Here is a tiny trained network, its code and every weight. The questions are about switching its units off for an input and a target symbol, where a switched-off unit gives its printed mean instead of its output.

import numpy as np


def w(rows, s, z=0):
    codes = np.array(rows[::2]) - 128.0
    scale = np.full(codes.shape[1], s)
    scale[-1] = z or s
    return codes * scale


def f(y):
    return np.maximum(y, 0)


def softmax(a):
    e = np.exp(a - a.max(-1, keepdims=True))
    return e / e.sum(-1, keepdims=True)


def log_softmax(a):
    a = a - a.max(-1, keepdims=True)
    return a - np.log(np.exp(a).sum(-1, keepdims=True))


def net(x, mask):
    ids = ['αζηθλξτω'.index(c) for c in x.split()]
    T = len(ids)
    res = E[ids] + P[:T]
    u = 0
    for l in range(2):
        q, k, v = (res @ M[l].T for M in (Q, K, V))
        z = softmax(np.where(np.tri(T) > 0, q @ k.T / 3**0.5, -1e9)) @ v
        res = res + np.where(mask[u], z, O[l][:, -1]) @ O[l][:, :-1]
        u += 1
        y = f(res @ A[l][:, :-1].T + A[l][:, -1])
        res = res + np.where(mask[u : u + 8], y, B[l][:, -1]) @ B[l][:, :-1]
        u += 8
    return log_softmax(res[-1] @ U[:, :-1].T + U[:, -1])


Q, K, V, O, A, B = {}, {}, {}, {}, {}, {}
E = w([
[112,85,234],'α',
[67,119,172],'ζ',
[225,163,134],'η',
[171,72,4],'θ',
[132,65,81],'λ',
[78,135,64],'ξ',
[133,151,238],'τ',
[135,187,80],'ω',
],0.018)
P = w([
[155,2,33],'0',
[132,255,134],'1',
[137,239,125],'2',
[139,233,115],'3',
[142,223,103],'4',
[138,216,99],'5',
[139,209,90],'6',
[154,204,86],'7',
[150,198,90],'8',
[158,186,80],'9',
],0.0064)
Q[0] = w([
[203,160,55],'L0H0',
[51,99,171],'L0H0',
[164,254,112],'L0H0',
],0.0097)
K[0] = w([
[183,54,1],'L0H0',
[183,170,33],'L0H0',
[12,74,8],'L0H0',
],0.0055)
V[0] = w([
[63,122,1],'L0H0',
[135,189,86],'L0H0',
[56,186,117],'L0H0',
],0.0087)
O[0] = w([
[68,236,139,253],'L0H0',
[176,105,179,179],'L0H0',
[51,243,254,129],'L0H0',
],0.0076,0.0062)
A[0] = w([
[203,156,125,89],'L0N0',
[94,15,153,142],'L0N1',
[167,127,77,168],'L0N2',
[79,170,142,143],'L0N3',
[169,83,93,83],'L0N4',
[2,83,151,237],'L0N5',
[77,155,197,188],'L0N6',
[12,105,48,4],'L0N7',
],0.009,0.004)
B[0] = w([
[2,141,60,210],'L0N0',
[58,34,152,163],'L0N1',
[146,164,131,217],'L0N2',
[193,124,114,254],'L0N3',
[142,49,72,156],'L0N4',
[72,79,94,202],'L0N5',
[130,43,126,249],'L0N6',
[53,147,127,162],'L0N7',
],0.01,0.0052)
Q[1] = w([
[254,195,64],'L1H0',
[149,168,158],'L1H0',
[76,84,164],'L1H0',
],0.0096)
K[1] = w([
[56,91,67],'L1H0',
[125,1,53],'L1H0',
[83,116,159],'L1H0',
],0.0089)
V[1] = w([
[134,190,210],'L1H0',
[185,121,124],'L1H0',
[254,130,128],'L1H0',
],0.007)
O[1] = w([
[188,215,75,2],'L1H0',
[145,65,132,102],'L1H0',
[1,220,244,51],'L1H0',
],0.0064,0.0096)
A[1] = w([
[191,202,213,145],'L1N0',
[95,48,117,2],'L1N1',
[216,230,131,130],'L1N2',
[105,87,89,137],'L1N3',
[181,85,214,105],'L1N4',
[78,169,216,152],'L1N5',
[145,192,135,127],'L1N6',
[8,83,94,68],'L1N7',
],0.011,0.0086)
B[1] = w([
[90,176,20,159],'L1N0',
[163,159,134,197],'L1N1',
[177,136,254,216],'L1N2',
[115,123,87,237],'L1N3',
[230,216,64,165],'L1N4',
[183,42,95,185],'L1N5',
[85,57,191,168],'L1N6',
[120,200,206,253],'L1N7',
],0.0092,0.0077)
U = w([
[125,50,76,252],'α',
[240,135,74,37],'ζ',
[67,1,207,253],'η',
[61,208,87,57],'θ',
[129,158,28,91],'λ',
[240,39,194,52],'ξ',
[143,117,131,92],'τ',
[159,210,187,118],'ω',
],0.01,0.0046)

Each question gives the input, a string of symbols that net reads in full, and the target symbol t.
The units are the heads (3 rows each of Q, K, V and O) and the neurons (one row each of A and B). Each row of codes is followed by its name. A weight is (code - 128) times the scale printed after its matrix; where a second scale follows, it is the last column's (O, A, B and U).
mask holds one flag per unit, layer by layer, with each layer's heads first. A switched-off unit (its flag False) gives its mean, the last column of its rows in O or B, instead of its output. The means were averaged over made-up inputs and are rounded, as every weight is.
A unit's drop is (log p(t) with every unit on - log p(t) with that unit switched off) / (log p(t) with every unit on - log p(t) with every unit switched off).
The circuit of an input: a set's keep is (log p(t) with only the set's units on - log p(t) with every unit switched off) / (log p(t) with every unit on - log p(t) with every unit switched off). Starting from the 12 units with the biggest drops (on a tie, the unit counted first), units are removed one at a time, each time the one whose removal leaves the highest keep (on an exact tie, the one counted first), for as long as the keep stays at least 0.8.
circuit, biggest first: the units of the circuit, biggest drop first
most important unit: the unit with the biggest drop
top k neurons: the k neurons with the biggest drops, biggest first
k most important neurons of layer l: the k neurons of layer l with the biggest drops, biggest first
drop when u is switched off: that unit's drop, to one decimal
input η ω ω ω, target η: top 2 neurons	L0N4, L1N5
input ω α ω ω ζ η λ α, target ξ: top 2 neurons	L1N4, L0N0
input ω λ ω ω ξ ω ω ξ ξ, target θ: circuit, biggest first	L0N7, L1N7
input ω ω ω η ζ τ τ ω, target ω: circuit, biggest first	L1N2, L1H0, L0H0
input α ω ω θ η ξ, target θ: most important unit	L0N7
input η ζ ω ω ζ ζ η, target η: top 3 neurons	L0N0, L0N4, L1N5
input θ ω ω ω η ω τ η ω, target θ: top 2 neurons	L0N4, L0N7
input α ω η ω η ω η η, target α: top 3 neurons	L0N0, L0N1, L0N5
input ξ α ζ ω, target ξ: top 3 neurons	L1N2, L0N3, L0N7
input ω τ ω η α, target ξ: top 3 neurons	L1N4, L0N0, L0N1
input α ω α ω θ ω ω ω ζ η, target α: 4 most important neurons of layer 0	L0N0, L0N1, L0N5, L0N4
input θ ω ω η, target θ: 2 most important neurons of layer 0	L0N0, L0N4
input τ α ω ω ζ ζ α η τ, target ζ: drop when L1N0 is switched off	0.1
input λ ξ ω ζ α ζ η, target λ: drop when L1N2 is switched off	0.2
input ζ ω α ω ω η θ ω, target ζ: drop when L0N5 is switched off	1.3
input ω η ζ α η α θ, target λ: most important unit	L1N2
input θ θ ω ω ζ ω α η ζ ω, target θ: 2 most important neurons of layer 1	L1N5, L1N2
